(in the rows, 128 means zero)
Each row has two labels, one from each of two sets.
[139 103 125 111 107 154 139 112 145 183 144 138 110 122 118 126 125 170
 106 118  99 118  95 115 112 133 143 123 161 116 116 116 143 118  90 155
 111 117 124 152 135 131 122 133 111 105 124 131 201 147  80 151 134 121
 149 146 145 108 151 120 116 196 123  74 167 127 133 129 106]	B, (42)
[102 119 214  45 111 129 117  76 105 106 123 172 164 149 218  88  89 113
  85 132 131 117 108 102 172 148  57 185  96 125 153 159 146 105 120 125
 129 110 142 121 158 132  79 175 152 130  94 119 141 179 147 155 117 151
 118 148 153 129 149 157 149 196 173 130  86 110  73 120 144]	B, (40)
[131 135 115  91 169 138 176 141 116 120 126 117 101  98 116 117 117 132
 116 139 111  46  96 103  99 131 105 119 118 126 162 127 117 139 151 109
 107 144 158 105 122 102  83 154 110 155 129 137 139 124 111 152  96 168
 165  71 103 154 143 116  99 119 133 140 131 125 157  50 142]	B, (40)
[114 125 120 106 125 148 135 132 114 130 153 124 111 126 129 118  97 178
 147 107 121  87 112 119 100 128 126 129 143 121 131 125 142 121 116 126
 111 126 138 129 139 134  98 139  91 112 108 128 178 175  79 191 133 143
 147 119 125 129 146 111  96 135 125 120 160 133 133 113 127]	J, (40)
[119 107 107 111 121 156 148 111 111 133 153 106 113 136 133 137  96 149
  98 129 112 122 129 108 131 122 119 114 135 157 114 149 128 124 111 130
 100 116 146 111 143 145 106 138 110 130 117 121 183 205  78 136 130 120
 158 119 128 110 130  94 108 196 142 100 136 137 153 109 134]	J, (42)
[115 120 111  59 112 135 143 138 136 128 131  97  91 143  86 110 148 190
 117 110 134 114 126 134 116 146 115 146 134 135  77 158 132 123  95 131
 109 108 126 153 141 151 135 132 121  98 127  69 164 193 124 143 143 140
 128 101 131 116 102 103 124  83 114 110 152 106 152 121 131]	J, (38)
[116 139 125 103 118 126 150 200 106 103 163  97 137 119 142 142  85 112
 124  96  81 113 118 121 116 134  97 160 142 140 203 144 111 146 141 202
 118 127 137 127 122 131  94 121 122 177 115 105 143 166 144 136 140 162
 125  79 116 117 129 124 116 187 157 188 115 120 134  83 127]	G, (40)
[124 120 105 146 121 147 125 139 144 116 137 129  90 109  99 125 106 160
 148 150 146 105 109 117 114 136 143 106 155 121 121 122 120 146 100 121
  97 133 131 127 107 127 128 114  89  62 114 123 171 111  90 184 121 125
 154 124 138 138 155 120  63 137 113 114 162 131 141 102 127]	J, (42)
[114 114 152  78 121 152 152  87 135 115 146 130 118 128 164 130  96 173
 127 124 144  75 116 125 151 142 114 131 105 140 115 135 121 115 126 129
 120 123 155  92 166 112  56 147 120 150  90 160 132 185 101 132 101 117
 127 116 146 134 137 133 129 187 166  82 130 130  99 113 130]	J, (40)
[120 111 124 118  96 147 148 104 109 120 151 134 116 136 121 133  98 152
 115 118 103 105 118 116 129 147 124 126 147 130 117 145 143 110  99 131
  86 103 133 126 133 159 134 153  99  88 138 123 184 172 111 131 134 109
 137 148 134 115 139  68 105 195 162 110 129 125 141 127 133]	J, (42)
[113 137 107  70 100 143 149 117 139 181 123  82  83 138  54 132 177 200
 109 122 132 119 125 145 106 147 125 137 152 137  86 113 153 119 113 107
  94 125 122 160 139 126 148 115 109  85 141 112 178 192 114 154 123 146
 131  77 116  85  58 128  96  85 126 110 179 131 158 123 137]	J, (38)
[129 137 136  71 125 122 136 155 114  97 127  95 126 127 133 110 105 155
 112  83 114  88 135 133 113 139  99 116 145 124 178 123 125 124 132 130
 100 135 115 120 133 126  84 135  98 102 113 120 165 169 123 177 134 179
 143 100 101 124 134 128  64 124 142 171 147 116 150  69 150]	J, (40)
[105 127 153  67 113 117 155 130 110 143 134  90 123 141 191 115 106 175
 102 114 101  91 115  98 143 129  86 186 129 133 142 148 126 118 145 125
 121 136 139 124 156 135  96 157 124 156 108 121 159 199 125 123 106 171
 110 104 126 115 113  90 172 166 166 134 132 121 132 104 152]	J, (40)
[101 119 169 142 126 137 162 129  89 138 146 102 143 132 178 121  53 171
 118 119  96 132 114  84 117 127  92 139 130 120 153 122 138 124 131 137
 111 126 155  93 142 155  61 155  98 162 100 134 176 220 108 153 130 157
  93 119 120 119 121 100  86 252 165 157 142 135 128  94 135]	J, (40)
[132 118 158 131 109 117 156 127 156 118 148  95 107 119 120 110 113 142
 133 111 116  86 121 135 114 129 126 126 112 142 100 108 136 112 122 137
 109 128 123 140 130 144 111 121  98 127 100 146 158 158 104 135 125 138
 128 117 132 107 126 102 117  96 159 148 141 141 119 119 162]	J, (38)
[136 125 134 106  93 104 112 144 110 104 154 112 121 152  96 122 120 143
 139 133 133 123 146 120 120 138 101 128 132 149 114 127 131 124 118 151
 113 118 110 127 131 138 123 111  94 101 125 134 136 147 130 138 119 124
 128 116 123 125 137 127 128 126 141 160 122 137  99 119 142]	J, (38)
[118 145 139  74 123 142 153 137 113 141 123 145 120 122 134 110 130 117
 100  93 121 113 116 111 100 165  93 147 132 114 166 135  91 112 143 122
 117 123 134 115 132  91  91 154 105 121 128 137 151 167 122 145 126 164
 121 112 123 127 127 108  73 150 133 136 124 113 164  90 137]	J, (40)
[129 109 101 115 115 160 142 126 132 109 123 150  98 106 104 140 125 136
 142 118 130  33 127 117 128 147 129 105 144 126 108 122 131 147 116 119
 115 109 124 120 116 116 103 126  94  88  99 129 150 114  81 139 110 110
 163 141 124 133 127 127  84  84 113  94 141 126 162  55 138]	J, (42)
[122 134 112  65 102 153 142 139 160 132 117 129 120 187 124 119 149 152
 122 110 116  38 114 133 120 147 128 120 157 135 148 119 132 124 128 130
  91 103 139 108 135 113  91 163  97  99 109 119 132 144 109 172 125 175
 139 120 124 147 140 127  65 123 141 125 148 139 147  93 129]	J, (40)
[128 128 144  85 117 147 167 144  89 113 134 133 136 134 140 132 114 137
 112 120 117 115 125 105 109 146  95 139 140 132 162 139 121 124 120 134
  82 136 138  96 143 160  64 162  99 129 112 139 134 163  91 147 117 150
 129 128 123 120 127  97 114 123 134 128 109 125 140 102 155]	J, (40)
[128 100  99 128 108 181 163 131 116 138 158 116 101 135 107 132  89 174
  94 122  95 117 101 118  84 149 106 142 151 118 179 150 117 128  83 139
  76 145 141 126 114 103 111 127  84 100 129 107 214 127  76 167 131 132
 146 100 157 124 127 123  64 204 130 125 116 108 168  84 145]	J, (38)
[131 128 136 158 139  90 107 124 116 142 162 119 122 125  94 130 102 175
 125 141 114 109 114 109 115 119 127 121 147 110 121 103 133 121 102 143
 109 119 129 133 140 138 138 127 104 130 135 124 190 144  97 160 142 122
 135 121 148 102 131 113  81 219 125 111 156 126 114  76 124]	J, (42)
[112 113 128  98  96 136 186 152  97  66 140  90 116 120 155 108  60 129
 138 111 118  97 163 132 102 157  92 121 134 129 138 121 118 101 113 132
  94  81 143  99 132 134  60 151  95 127  87 112 162 187  97 149  97 156
 149 149 121 128 133 127  56 133 164 170 154 123 148  74 182]	J, (40)
[132 132 164 111 130 151 151 103 104  98 154 120 105 128 158   4  95 107
 104 117 112  70 101 116 119 132  88 150 121 129 150 131 126 119 144 143
 118 125 138  78 165 136 103 158 118 171 146 142 165 143 113 140 119 133
 120 109 163 132 144  83 153 180 145 138 115 138 131 101 145]	J, (40)
[130 117 126  27 117 141 142 148 124  79 115 135 101 117 145 128 105 121
 129 111 110  87 116 121 121 166  96 129 116 143 153 132 118 143 129 138
  94 119 127 111 139 142  85 151 116 113 113 120 162 149  97 157 103 163
 156 118 105 140 151 117  89  98 155  81 146 116 172  65 130]	B, (40)
[122 146 133  82 131 160 143 113 103 140 144  91 119 121 157  95 105 173
 105 119 135  94  75  90 108 123 106 143 135 111 149 108 130 133 145 123
  98 130 146 116 156 135 131 137 110 148 128 138 163 165 106 144 118 153
 133  99 102 139 137  95 112 249 122 122 149 178 129  80  97]	J, (40)
[129 118 122 103  96 159 155 109 126 130 136 111 119 132 149 128  92 171
 113  98 110  94 124 152 133 121 103 135 132 137 161 145 150 113 121 137
  85 140 151  95 152 139  84 141  96 137  95 126 168 209  99 146 119 148
 133 118 129 138 125 107 106 188 163 112 134 128 148  82 134]	J, (40)
[105 110 124  93  95 140 172 134 136 154 130 126  97 120 119 102 145 162
 119  99 124  79 114 145 141 173 118 165 142 137  76 137 144 111 123 129
 104 117 176 146 156 142 106 134 104  95 101 118 178 187  87 144 123 140
 142 123 146 121 132 132  71  85 151  75 176 126 139 136 135]	B, (38)
[126 145 123 131  97 140 140 152 124 125 161 106 100 109 130 118 139  95
 122 114 123  71 100 129 125 145 125  99 128 132 151 129 119 149 152 152
 131 135 125  62 121 122 127 146  97 133 157 131 151 130 136 146 139 154
 124  98 143 123 140 131  96 144 143 143 134 124 123  96 117]	G, (40)
[119 117 145  81  93 154 120 110 119  74 137 123 102 126 140 115 113 168
 118 128 134  96 118 107 112 140 120 126 139 120  80 165 138 115  99 156
 111 121 130 130 137 124 122 138  95  98 112 123 185 153  81 148 132 135
 142 139 114 113 145 102 107 133 164  87 155 133  94 113 143]	J, (38)
[133 122 120 138 121 132 150 119 110  60 124 143 147 120 130 123  66 113
 131 106 113  94 109 100 122 153  99 112 140 126 173 136 118 131 107 143
  99 132 139 100 128 118  73 146  58 153 115 142 151 105 112 149 116 132
 139 135 138 141 129 124 101 160 144 138 139 123 152  73 167]	J, (40)
[134 126 148  48 192 114 150 145 121  68 112 107 128 119 159 109  69 134
 121 107 124 135 127 109 110 138  94 112 158 123 165 106 114 132 148 114
 107 129 144 105 134 151  90 130 135 179 114 134 141 187 124 141  98 160
 129 119  93 129 131 115 122 185 149 151 157 126 135  69 133]	J, (40)
[131 114  90 139 116 160 113 112 113 125 146 110 116 144 114 141 124 160
 115 136 132 142 110  97 115 130 136  95 159 116 103 111 129 136  77 122
 107 102 134 144 108 157 152 128  75  97 118 138 192 153  86 142 142 100
 142 148 135 112 135  44  95 216 125 105 161 125 153  83 145]	J, (42)
[138 139 119 120 126 153 146 186  98 124 123 128 123 124 118 129 112 149
 136 127 125 121 118 130  65 128 132 140 144 126 187 112 113 136 150 148
 106 145 127 130  98 124  83 138  83 119 111 129 160  99 101 180 124 166
 139 114 109 128 116 145  52 107 142 158 160 102 158  77 141]	J, (38)
[130 109 110 112 119 151 183 131 135  99 118 111 102 151 108 121 113 157
 127 125 117  86 120 115 101 149 124 118 133 121 146 121 137 145 123 136
  67 131 140 124 122 131 112 142 107  99 117 127 158 140 104 165 126 126
 157 101 140 186 128 123  70 124 141 139 136 124 163 102 125]	J, (40)
[128  97 128 102 114 151 153  98 110 136 146 107 112 119 142 128  87 169
 127 115 107  86 119 119 159 136 105 132 108 134 119 122 125 118 135 134
 103 141 147 137 135 121 120 131 111 133  92 124 162 185 132 157  88 125
 144 115 123 100 145 103  90 198 140 103 138 118 126 103 112]	J, (38)
[116 143 138 138 118 137 151 152 127 141 135 117 127 135 125 129 127 150
 149 122 115 117 128 124 137 140 141 135 146 132 115 121 131 129 129 128
  91 119 120 121 119 117  86 123  79  99 119 125 179 122  79 167 137 165
 153 110 126 134 125 135  45 131 110 142 172 132 152 100 144]	J, (38)
[124 134 123  87  87 137 138 155 136  98 120 128 100 127  98 126 106 135
  89 104 103 111 104 108  66 155 117 114 168  89 159 124 128 129 115 138
 102 125 139 119 128 113 105 125 106  81 129 118 181 126  85 164 128 143
 155  91 132 125 140 118  49 103 136 133 202 137 179  69 130]	B, (38)
[107 118 125 104 132 149 138 131 108 112 114 110 124 139 126 115  65 150
 127 138 110 113 128 113  93 140  87 115 139 120 150 121 121 137 109 164
  93 124 136 109 145 129 109 120 112 117 111 132 152 159 113 165 128  99
 105 125 132 126 146 132  76 174 139 157 142 121 142  81 143]	J, (40)
[119 145 131 106 101 162 143 113 125 130 131 162 116 127 163 116 120 150
 122 122 109 123  93 107 134 144 142 146 152 115 129 138 146 111 120 144
 116 119 136 129 127 137 102 136  90  93 117 130 191 132  73 178 133 143
 144 149 133 138 130 126 114 168 123  78 153 124 116 116 120]	B, (42)
[ 99 112 151  18 104 146 142 134 139 135 107 115 117 136 123 107 128 168
 114 136 100  82 101 123 158 143 113 144 111 181  97 160 144 113 141 141
 119  96 151 146 182 131 116 138 121 119   4 145 161 225 110 157  99 148
 151 104 132 113 154 100 125 158 161  67 170 132 129 110 119]	B, (38)
[126 121 133  96 125 133 122 112 134 139 138 152 107 116 144 158 106 141
 104 130 129 121 129 100 145 136 118 112 170 138 122 135 124 132 107 163
 116 125 147 116 145 130  76 144 114 135 110 118 173 131  99 155 139 133
 108  99 132 100 136 141 111 194 136  79 152 121 119 111 110]	J, (42)
[145 123 135 193 132 134 183 161  91 123 144  54 117 127 111 126  82 160
 119 114 100  88 128 162  85 139  96 122 129 109 163  99 133 110 118 139
  91 142 125 108 137 129  89 141  82 137 130 115 152 168 122 146 113 163
 139  92 160 145 125 102  46 156 144 205 141 134 138  66 151]	J, (40)
[130 124 149 142 135 118 164 145 106 116 157 110 111 119 142 113  77 106
 127 112  98  98 117 122 117 131 125 145 126 121 163 121 119 123 126 134
  98 131 133 112 123 141 112 137 114 178 126 142 150 139 116 142 125 122
 124 104  97 136 158 116 130 162 140 164 109 136 132 100 136]	G, (40)
[139 146 137 154 121 135 123 207 137  89 192 100 122 119  67 139  99 123
 121 118  72 127 116 128  80 140 140 129 185 177 252 117 120 164 125 153
 137 110 106 138 102 132 148 108 113 121 182 114 187  83 126 162 188 150
 114  96 118 119 153 140 100 167 139 209 127 128 159  49 126]	G, (38)
[135 106 126  66 130 161 130 109 108 102 146 104 121 118 141 117  72 146
 122  99 117  96 118 108 135 114  94 111 134 128 153 150 149 128 124 135
 108 105 134 101 121 138  99 143 106 128  92 116 161 212 121 123 113 126
 106 140 118 114 143 113  86 205 193 127 159 119 129 106 112]	J, (40)
[149 111 135 130  97 114   4 137 133  90 158 108 112  95 120 136  64 101
 125 135 122  70  98 127 139 136 112 152 126 139 100 134 116 125 102 157
 100 105 124 175 112 117 134 119 106  85 107 119 168 147 139 157 124 139
 136 143 131 161 147 159  95 165 124 135 126 140 110 135 125]	G, (38)
[125 125 119  83 129 139 162 156 104 135 122 148 113 120 104 127 122 183
 129 116 114 136 139 130  85 121 116 108 144 127 191 106 110 133 107 137
  66 144 121  48 126 124  46 117  67  57  48 108 167 164  78 176 120 157
 144  92 108 137 131 167  37 124 126 148 148  86 171  33 133]	J, (40)
[114 126 127 145 105 139 123 128 112 121 142 127 122 148 121 115 116 139
 125 129 125 113 109 109 130 139 128 147 153 116 119 124 147 109 132 134
  81 113 110 127 122 150 130  97  80  88 107 118 200 131  83 154 143 124
 150 147 140 115 134  99  93 134 125 113 116 130 115 154 143]	J, (42)
[115 125 117  66 104 184 171 138 102 180 127 116 103 138 116 120 157 152
 104 123 104 116 137 109 130 142 111 128 151 140 178 134 132 152 124 133
  96 115 142 148 137 130 118 134  77  99 106 111 175 158 131 169 132 132
 151 111 157 134 133 126  78 150 140  90 132 125 184  98 107]	B, (38)

Each row has two labels, one from each of two sets.
[114 118 116 139 145 118 116 123 153 133 133 174 126 120 145 174 116 136
 131 121 132 132 104 105 170 122 137 119 135 137 138 120 107 133 141 131
 118 114 125 132  95 158 101 120 152 142 129 122 107 143 106 151 111 146
 145 132 117 165 125 122 112 124 113 120 151 117 127 104 141]	(95), <35>
[123 119 107 131 150 107 125 126 138 137 133 163 125 127 134 162 106 132
 134 120 124 133 113 115 144 120 139 121 155 137 127 121 124 122 125 130
 130 113 114 146  98 149 100 138 146 143 130 103 117 150 117 149 119 137
 142 136 118 159 126 123 121 131 110 120 128 115 122 117 145]	(95), <35>
[137 136 125 137 172 124 117 118 126 128 129 127 126 122 123 144 108 124
 131 107 136 132 121 146 144 139 138 130 121 138 134 103 115 126 149 136
 120 133 113 147  69 134 115 125 119 150 132 117 120 158 134 126 118 129
 147 125 124 164 127 127 139 126 109 122 144 155 121 120 151]	(92), <35>
[122 115 106 136 137 129 121 121 146  97 135 179  99 128 144 167 122 127
 116 117 120 135 107  91 149 120 140 127 141 143 131 111 104 120 132 137
 126 102 147 131  96 147  93 131 137 150 137 123 118 159 111 164 118 151
 129 141 125 145 126 128 106 126 117 123 131 115 123 117 136]	(95), <35>
[138 128 155 170 135  95 137 150 102 159 131 147 155 134 137 185 154 132
 132 128 116 135 153 139 130 103 123  85 136 125 144 144 140 148 117 130
 143 163  94 132 115 143 122 147 116 121 114 125 130 129 112 107 107 116
 120 137 106 144 149 115 142 110  97 119 130 128 147  92 133]	(86), <35>
[129 132 150 155 144 118 125 138 111 147 116 141 115 133 163 170 120 143
 128 138 120 128 142 128 155 136 135 144 116 146 131 136 125 136 131 124
 136 130 109 133 119 145 115 118 139 109 113 127 123 135 120 121 113 128
 130 105 118 145 117 122 123 124 107 114 133 124 138 131 144]	(86), <35>
[137 111 110 132 146 118 128 139 133  38 141 173 159 123 121 166 148 113
 124 116 119 128 111 119 132 111 120 115 163 123 127 116 114 122 133 139
 125 113  95 140  91 137 103 156 108 169 126 113 131 149  94 146 121 131
 134 169 127 150 144 119 141 133 118 120 126 119 123  94 135]	(95), <35>
[136 116 110 130 136 116 131 134 127 130 131 173 134 135 147 172 134 122
 130 118 121 126 110 117 148 109 134 116 154 132 126 124 113 121 116 139
 139 115 120 133 104 154 108 139 131 152 116 116 111 154 118 149 119 125
 138 158 117 170 133 115 121 129 119 112 127 125 121 104 136]	(95), <35>
[151 130 162 159 145 117 130 152 110 148 122 134 158 124 144 188 154 142
 137 146 135 146 138 150 126 104 130 123 121 132 134 137 148  71 125 142
 135 182 109 110 126 140 116 140 121 108 119 144 136 128 128  99 105 103
 132 131 106 136 145 132 146 113 114 116 157 125 148 107 120]	(89), <39>
[141 130 160 150 146 146 112 139 128 138 128 107 136 123 144 141 130 162
 132 140 123 147 125 148 122 134 131 124 115 137 133 122 113 135 128 135
 108 157 124 117 136 123 121 122 124 107 126 156 130 120 132  97 135 122
 138 120 120 115 125 122 112 116 125 129 156 143 144 134 120]	(89), <39>
[125 118 114 125 155 145 105 136 156 107 133 146 123 117 129 143 110 121
 142 133 125 138 101 115 152 134 139 115 128 146 147  98 114 129 150 137
 138 119 122 130 102 146  93 131 139 143 133 146 126 143 121 145 117 143
 155 128 135 141 123 137 116 124 133 130 153 123 119 117 137]	(95), <39>
